The symbols move the objects like this.
at | % $ &
hb | rn sg hp
pq | gt qm ht
pc | ng pq tq
pr | dl mn sz
gd | sz pr jj
mq | cz ph mn
ph | fl gd cc
nz | pc gb dc
fg | lz pz ft
bh | fg nq ch
lz | tg jh qr
gn | cz cj dl
pn | dm tq bg
ng | qb fz nz
pz | ht hb sm
hc | pn zh gt
mj | cc rh cj
bb | zc tn gb
fz | gb bb fz
sg | mf sr rn
dc | nz ng ff
jj | tp fj tn
qm | ng pq dc
gt | bh pn lp
rn | rn mf pn
dm | sr ft ff
qr | jh tg bt
mf | lp gt fs
sm | mc dm bh
qb | pq gb pc
gb | qm zc pq
zm | qb fl fz
qq | fj bt jj
ch | rh fg mj
jh | bh sm tg
nq | cj bl gn
zh | tq pz pn
lp | hb tj pz
ff | zh nz hc
cc | bt qr qq
bt | nq tp fj
cj | qq cc pr
mc | bl bg fg
cz | sz qq sn
rh | qr lz cc
tn | mq cc zc
ht | ff dc dt
ft | sm pz jh
fj | gn qr pr
zc | mn mq bc
fl | fz sz bb
tg | ch bh hp
tp | mj dl nq
sz | bc dl tn
tq | ng nz dm
dt | sr ff sr
sr | gt hc mf
tj | dc dm hb
bl | jh ft lz
dl | sn pr bc
sn | gd jj ph
bc | ph sn mq
mn | fz zm ng
fs | pz lp ft
hp | bg rn mc
bg | ft fs fg

In the rows, zero is written as 67.

The rows follow the links: the fewer symbols apart two objects are, the more alike their rows tend to be.

Name the object of each row.
[  63,   55,   58,   97,   75,  107,   69,   21,   78,   71,   59,   69,   72,   96,   38,   51,   99,   65,   82,   80,  105,   67,   66,   56,   68,   92,   43,   96,   89,   50,   46,   79,   70,   76,   65,   65,   65,   80,   64,   73,   51,   66,   52,   69,   80,   57,   68,   35,   75,   44,   89,   58,   68,   59,   40,   76]: mf
[  51,   70,   57,   54,   61,   82,   76,   59,   46,   97,   49,   68,   68,   52,   59,   71,   82,   83,   88,   67,   56,   88,   37,   68,   43,   38,   81,   13,   40,   43,   64,   73,   29,   53,   60,   71,   79,   66,   29,   71,   89,   74,   66,   69,   56,   70,   38,   71,   57,   56,   64,   72,   72,   64,  102,   64]: qm
[  76,   89,   83,   82,   47,   78,   62,   92,   89,   63,   67,   75,   62,   77,   89,   67,   50,   54,   91,   62,   46,   82,  106,   29,   67,  101,   66,   77,   56,   89,   78,   65,   88,   64,   84,   39,   77,   67,   69,   97,   51,   61,   69,   85,   38,   65,   70,   59,   81,   64,   45,   36,   55,   86,   62,   40]: mc
[  77,   74,   89,   75,   81,   97,   54,   79,   79,   68,   54,   93,   56,   63,   79,   56,   75,   76,   84,   41,   73,   42,   42,   49,   72,  117,   63,   78,   60,   61,   70,   72,   57,   38,   53,   50,   87,   81,   56,   66,   47,   11,   42,   57,   59,   65,   83,   58,   66,   62,   54,   50,   74,   90,   75,   73]: dm
[  61,   76,   68,   55,   71,   82,   71,   72,   48,   95,   47,   82,   61,   51,   64,   66,   89,   82,   86,   55,   62,   71,   22,   65,   42,   66,   77,   22,   38,   42,   67,   80,   28,   37,   54,   67,   94,   71,   28,   63,   81,   47,   56,   59,   59,   69,   52,   63,   54,   62,   57,   65,   75,   70,  103,   68]: dc
[  84,   62,   92,   64,   72,   39,   51,   84,   93,   38,   59,   64,   83,   48,   52,   71,   43,   45,   38,   72,   42,   36,   81,  108,   70,   71,   73,   86,   51,   59,   98,   54,   73,   56,   59,   84,   40,   67,   66,   40,   88,   82,   47,   40,   78,   80,   63,   85,   56,   71,   73,   75,   69,   67,   78,   46]: bc
[  67,   71,   78,   57,   84,   89,   61,   72,   55,   82,   50,   90,   56,   52,   71,   61,   85,   88,   81,   38,   77,   40,   16,   64,   61,   87,   71,   44,   52,   51,   59,   74,   38,   34,   46,   62,   89,   81,   45,   59,   64,   16,   50,   55,   67,   65,   75,   65,   62,   67,   59,   66,   78,   82,   86,   85]: ht
[  72,   66,   63,  101,   64,  104,   70,   39,   82,   77,   49,   76,   70,   93,   36,   49,  102,   58,   90,   81,   89,   76,   75,   47,   55,  105,   47,   93,   70,   49,   56,   84,   69,   70,   69,   57,   77,   80,   53,   82,   53,   69,   50,   76,   72,   59,   63,   27,   78,   43,   81,   45,   62,   67,   51,   62]: lp
[  98,   69,   71,   63,   59,   15,   62,   99,   76,   48,   62,   72,   72,   61,   48,   61,   59,   39,   32,   77,   37,   54,   83,  100,   56,   71,   63,   94,   60,   60,   96,   74,   74,   65,   71,   83,   66,   58,   65,   46,   94,   92,   58,   43,   84,   74,   79,   67,   58,   88,   65,   74,   57,   56,   85,   42]: dl
[  57,   58,   34,   52,   64,   30,   81,   67,   33,   67,   99,   52,   61,   77,   84,   70,   61,   70,   46,   69,   79,   86,   73,   61,   75,   36,   61,   73,  104,   90,   45,   66,   80,   97,   78,   69,   68,   48,   99,   67,   53,   74,  103,   76,   74,   57,   86,   70,   72,   90,   64,   81,   57,   47,   43,   90]: mj
[  59,   73,   62,   58,   59,   60,   69,   80,   63,   64,   97,   57,   55,   72,  111,   79,   38,   72,   71,   58,   64,   83,   89,   33,   86,   62,   69,   65,   85,  106,   58,   52,   94,   85,   81,   45,   67,   56,   99,   86,   36,   53,   96,   92,   42,   61,   81,   80,   76,   79,   47,   57,   56,   77,   45,   73]: lz
[  64,   75,   69,   65,   58,   67,   62,   88,   70,   59,   93,   64,   57,   73,  112,   76,   43,   68,   74,   55,   62,   79,   90,   28,   84,   78,   68,   75,   81,  106,   60,   59,   94,   77,   83,   42,   75,   59,   96,   90,   29,   42,   85,   87,   42,   66,   85,   73,   80,   73,   43,   53,   58,   81,   50,   72]: bh
[  35,   55,   69,   58,   72,   92,   66,   30,   70,   68,   61,   41,   81,   50,   62,   87,   55,   82,   77,   77,   72,   64,   60,   85,   76,   20,   86,   26,   49,   60,   61,   43,   55,   69,   52,   79,   32,   72,   62,   59,   84,   88,   69,   72,   58,   75,   26,   97,   61,   43,   82,   82,   79,   67,   70,   74]: fz
[  37,   48,   76,   55,   75,   84,   63,   36,   77,   57,   65,   39,   81,   47,   61,   84,   47,   73,   65,   75,   70,   53,   65,   90,   84,   24,   84,   40,   52,   61,   66,   41,   63,   68,   49,   81,   24,   74,   67,   54,   81,   87,   64,   67,   61,   77,   28,  100,   60,   45,   83,   85,   80,   67,   64,   72]: bb
[  56,   75,   60,   56,   61,   82,   78,   63,   46,   94,   49,   68,   63,   51,   66,   69,   80,   80,   87,   61,   53,   87,   37,   61,   42,   47,   82,   15,   37,   42,   65,   72,   28,   51,   62,   69,   85,   67,   28,   71,   87,   69,   62,   69,   54,   69,   42,   73,   56,   59,   60,   69,   70,   66,  109,   62]: pc
[  47,   51,   80,   58,   74,   78,   59,   42,   83,   51,   62,   42,   83,   46,   54,   84,   44,   69,   60,   78,   65,   48,   72,   97,   81,   27,   85,   48,   50,   63,   69,   41,   68,   68,   49,   85,   18,   73,   69,   50,   85,   91,   62,   65,   65,   79,   30,  101,   59,   47,   83,   86,   79,   67,   66,   69]: fl
[  57,   59,   52,   99,   64,   98,   75,   25,   74,   74,   58,   65,   70,   99,   34,   54,   99,   59,   85,   90,  100,   80,   78,   55,   63,   82,   45,   93,   82,   48,   47,   79,   70,   82,   75,   63,   70,   78,   62,   76,   61,   89,   62,   77,   78,   59,   61,   34,   79,   47,   90,   55,   64,   55,   42,   68]: rn
[  96,   67,   78,   62,   66,   24,   57,   98,   84,   43,   59,   73,   73,   57,   46,   63,   52,   45,   32,   75,   39,   45,   82,  104,   63,   75,   65,   93,   59,   58,  101,   62,   75,   62,   67,   85,   54,   63,   63,   45,   98,   84,   52,   40,   82,   74,   77,   74,   57,   83,   67,   73,   62,   62,   83,   42]: gd

Each walk starts at a row. The symbols on each line, taken left to right, move it on to the next object.
Each answer is a row, close to the row of the object it stands for.
start [  76,   87,   87,   92,   51,   88,   62,   83,   96,   67,   61,   80,   61,   77,   77,   61,   61,   53,   95,   64,   53,   78,  102,   32,   64,  113,   65,   84,   52,   81,   79,   73,   83,   60,   80,   41,   81,   71,   65,   97,   46,   58,   59,   85,   44,   67,   71,   51,   79,   55,   51,   33,   55,   87,   64,   42]
& & % $ %
[  62,   53,   72,   78,   92,   99,   59,   34,   68,   62,   63,   78,   62,   75,   59,   54,   85,   86,   68,   53,  109,   33,   35,   68,   85,   94,   52,   88,   89,   57,   47,   65,   61,   59,   48,   64,   65,   82,   73,   55,   46,   27,   48,   57,   84,   61,   85,   56,   69,   59,   82,   73,   81,   74,   42,  100]
% % $
[  81,   72,   38,   58,   51,   15,   78,   96,   40,   70,   93,   65,   60,   80,   77,   64,   64,   54,   44,   73,   55,   97,   86,   62,   55,   57,   59,   77,   92,   87,   63,   80,   83,   90,   90,   67,   87,   44,   86,   75,   60,   84,   96,   71,   74,   58,   92,   59,   68,   97,   53,   71,   49,   49,   64,   65]
start [  53,   69,   56,   58,   63,   60,   67,   72,   54,   62,   99,   56,   57,   75,  105,   79,   45,   73,   67,   58,   72,   82,   83,   40,   90,   52,   66,   68,   94,  106,   48,   59,   89,   88,   79,   50,   64,   56,  106,   82,   34,   55,  100,   88,   55,   60,   85,   76,   78,   79,   54,   65,   55,   66,   37,   86]
& $ $ % &
[  66,   76,   62,  101,   48,   94,   76,   51,   86,   72,   60,   67,   66,   97,   59,   60,   76,   52,   96,   83,   76,   94,  107,   30,   62,   94,   52,   92,   71,   67,   62,   76,   82,   82,   86,   49,   75,   73,   71,   97,   54,   86,   68,   93,   56,   58,   61,   38,   85,   49,   71,   40,   56,   69,   45,   49]
$ & $ $ $
[  38,   61,   67,   53,   67,   88,   72,   44,   57,   83,   55,   51,   73,   47,   60,   81,   68,   80,   80,   72,   63,   75,   46,   77,   61,   21,   90,   11,   40,   50,   61,   57,   38,   60,   53,   78,   53,   71,   41,   65,   88,   84,   68,   73,   54,   75,   25,   88,   58,   46,   73,   76,   79,   66,   89,   65]
start [  69,   56,   91,   57,   76,   50,   54,   72,   93,   36,   63,   55,   82,   44,   54,   77,   39,   54,   41,   72,   50,   32,   79,  110,   78,   52,   78,   77,   52,   63,   90,   44,   74,   62,   54,   86,   26,   69,   72,   38,   90,   84,   51,   47,   72,   80,   52,   93,   57,   64,   78,   82,   76,   68,   69,   58]
% & & &
[  63,   56,   35,   48,   64,   22,   76,   66,   40,   60,   96,   52,   65,   78,   77,   71,   59,   65,   34,   73,   75,   78,   73,   76,   78,   32,   59,   75,  105,   85,   52,   63,   82,   95,   79,   78,   63,   47,   98,   58,   61,   83,   98,   70,   82,   59,   86,   71,   67,   92,   71,   85,   60,   50,   44,   87]
% % &
[  93,   72,   47,   60,   55,    4,   78,   96,   49,   65,   75,   73,   63,   74,   55,   59,   66,   44,   37,   77,   49,   80,   82,   87,   50,   60,   58,   86,   81,   64,   79,   80,   70,   81,   87,   81,   81,   48,   74,   57,   84,   92,   81,   55,   89,   61,   84,   57,   63,  100,   63,   78,   51,   44,   74,   53]
start [  41,   53,   78,   55,   72,   80,   62,   44,   78,   59,   59,   42,   83,   42,   58,   85,   51,   70,   65,   80,   60,   58,   63,   94,   73,   24,   90,   35,   42,   59,   71,   46,   56,   63,   51,   86,   27,   70,   57,   53,   92,   96,   61,   63,   61,   80,   29,   99,   56,   46,   81,   81,   78,   66,   78,   63]
$ & % % $
[  47,   73,   58,   57,   62,   87,   77,   53,   47,   97,   50,   68,   67,   54,   60,   71,   88,   83,   91,   67,   62,   88,   31,   65,   47,   42,   83,   11,   38,   44,   58,   73,   28,   53,   57,   71,   81,   67,   31,   69,   86,   70,   66,   68,   59,   67,   35,   73,   57,   55,   65,   72,   75,   64,  101,   68]
$ $ & & % %
[  58,   57,   68,   86,   87,  111,   63,   35,   68,   73,   58,   77,   63,   83,   57,   56,   94,   85,   82,   56,  110,   46,   38,   55,   78,   97,   51,   84,   84,   57,   43,   74,   60,   59,   50,   58,   74,   87,   69,   64,   46,   30,   51,   65,   77,   57,   77,   48,   73,   52,   80,   62,   78,   74,   45,   95]
start [  74,   73,   62,   94,   63,  105,   74,   48,   70,   88,   40,   85,   62,   85,   40,   46,  104,   67,   93,   70,   80,   83,   57,   47,   46,  102,   52,   73,   60,   39,   59,   84,   50,   58,   69,   56,   91,   83,   36,   80,   67,   64,   46,   70,   69,   62,   63,   29,   71,   46,   76,   45,   63,   66,   78,   57]
& & & %
[  71,   86,   76,   70,   48,   60,   64,  100,   77,   63,   84,   70,   57,   72,  107,   74,   40,   58,   79,   57,   44,   82,  101,   33,   72,   85,   73,   73,   65,   99,   76,   65,   91,   68,   84,   40,   79,   61,   86,   91,   41,   58,   84,   87,   39,   66,   80,   69,   78,   75,   41,   45,   51,   82,   58,   53]
$ $ % % & %
[  75,   69,   84,   83,   80,  107,   56,   60,   77,   66,   48,   90,   59,   76,   61,   51,   87,   81,   86,   48,   91,   43,   40,   51,   71,  118,   55,   84,   70,   54,   58,   74,   58,   46,   51,   53,   81,   86,   59,   66,   49,   23,   40,   58,   70,   59,   81,   47,   70,   55,   69,   54,   75,   84,   58,   80]
start [  91,   64,   57,   57,   63,    3,   71,   94,   61,   52,   74,   65,   73,   67,   45,   66,   61,   41,   28,   79,   46,   62,   82,  102,   56,   60,   59,   94,   76,   65,   85,   74,   73,   77,   76,   88,   66,   52,   72,   46,   88,   94,   71,   48,   92,   68,   86,   65,   60,   95,   69,   81,   58,   45,   72,   52]
% % $ $ & $
[  59,   73,   62,   61,   57,   65,   71,   77,   61,   61,   93,   59,   56,   76,  103,   76,   45,   73,   72,   61,   69,   84,   91,   32,   86,   62,   67,   68,   86,  108,   50,   58,   95,   87,   80,   47,   67,   59,   98,   93,   36,   58,  100,   92,   47,   60,   78,   71,   84,   75,   50,   57,   55,   74,   38,   75]
& & & & %
[  80,   85,   89,   77,   57,   82,   55,   99,   88,   61,   69,   77,   58,   65,  101,   66,   45,   62,   83,   52,   48,   70,   90,   30,   72,  107,   70,   77,   53,   91,   81,   62,   87,   57,   75,   39,   79,   68,   70,   92,   44,   39,   63,   80,   38,   67,   83,   65,   77,   64,   38,   42,   56,   92,   70,   53]
start [  94,   67,   65,   58,   61,   12,   65,   97,   71,   49,   64,   68,   72,   60,   45,   62,   57,   39,   31,   78,   38,   60,   83,  102,   52,   60,   64,   87,   63,   59,   94,   71,   73,   71,   72,   87,   65,   55,   66,   46,   98,   97,   60,   47,   84,   73,   73,   67,   55,   85,   67,   77,   58,   52,   84,   43]
% & $ & & $
[  59,   62,   43,   53,   61,   39,   75,   73,   42,   67,  103,   53,   62,   78,   99,   78,   51,   70,   57,   66,   72,   86,   80,   51,   82,   43,   65,   69,  101,  101,   50,   64,   89,   93,   81,   61,   70,   48,  103,   78,   41,   66,  106,   82,   63,   60,   87,   72,   76,   89,   57,   73,   57,   57,   40,   84]
$ & % $ $ %
[  64,   65,   54,  102,   59,   96,   76,   31,   79,   78,   52,   70,   69,   97,   37,   49,  101,   57,   90,   87,   91,   83,   83,   49,   56,   91,   46,   88,   74,   49,   54,   83,   69,   77,   77,   59,   73,   77,   57,   85,   58,   85,   59,   79,   75,   61,   59,   29,   81,   44,   87,   48,   62,   58,   48,   59]
start [  60,   51,   78,   57,   76,   47,   56,   60,   85,   38,   72,   48,   88,   51,   56,   81,   41,   58,   38,   76,   59,   42,   75,  112,   82,   36,   75,   72,   64,   68,   80,   46,   76,   69,   53,   91,   24,   65,   79,   38,   85,   92,   64,   51,   78,   76,   55,   99,   55,   67,   80,   91,   74,   63,   59,   63]
$ & % & % %
[  97,   69,   82,   62,   64,   25,   57,   99,   86,   45,   58,   72,   73,   54,   46,   63,   52,   41,   34,   72,   37,   44,   84,  103,   62,   78,   67,   96,   57,   58,   98,   64,   76,   59,   68,   82,   58,   62,   64,   45,   95,   84,   50,   40,   82,   76,   78,   73,   57,   82,   68,   72,   63,   63,   80,   43]
& % $ % $ &
[  81,   57,   88,   60,   76,   36,   52,   83,   90,   36,   64,   60,   82,   49,   53,   72,   41,   49,   32,   72,   45,   32,   85,  112,   73,   61,   75,   87,   59,   68,   96,   53,   77,   62,   57,   87,   36,   64,   74,   39,   89,   83,   55,   43,   81,   79,   68,   89,   58,   72,   75,   79,   70,   68,   69,   53]
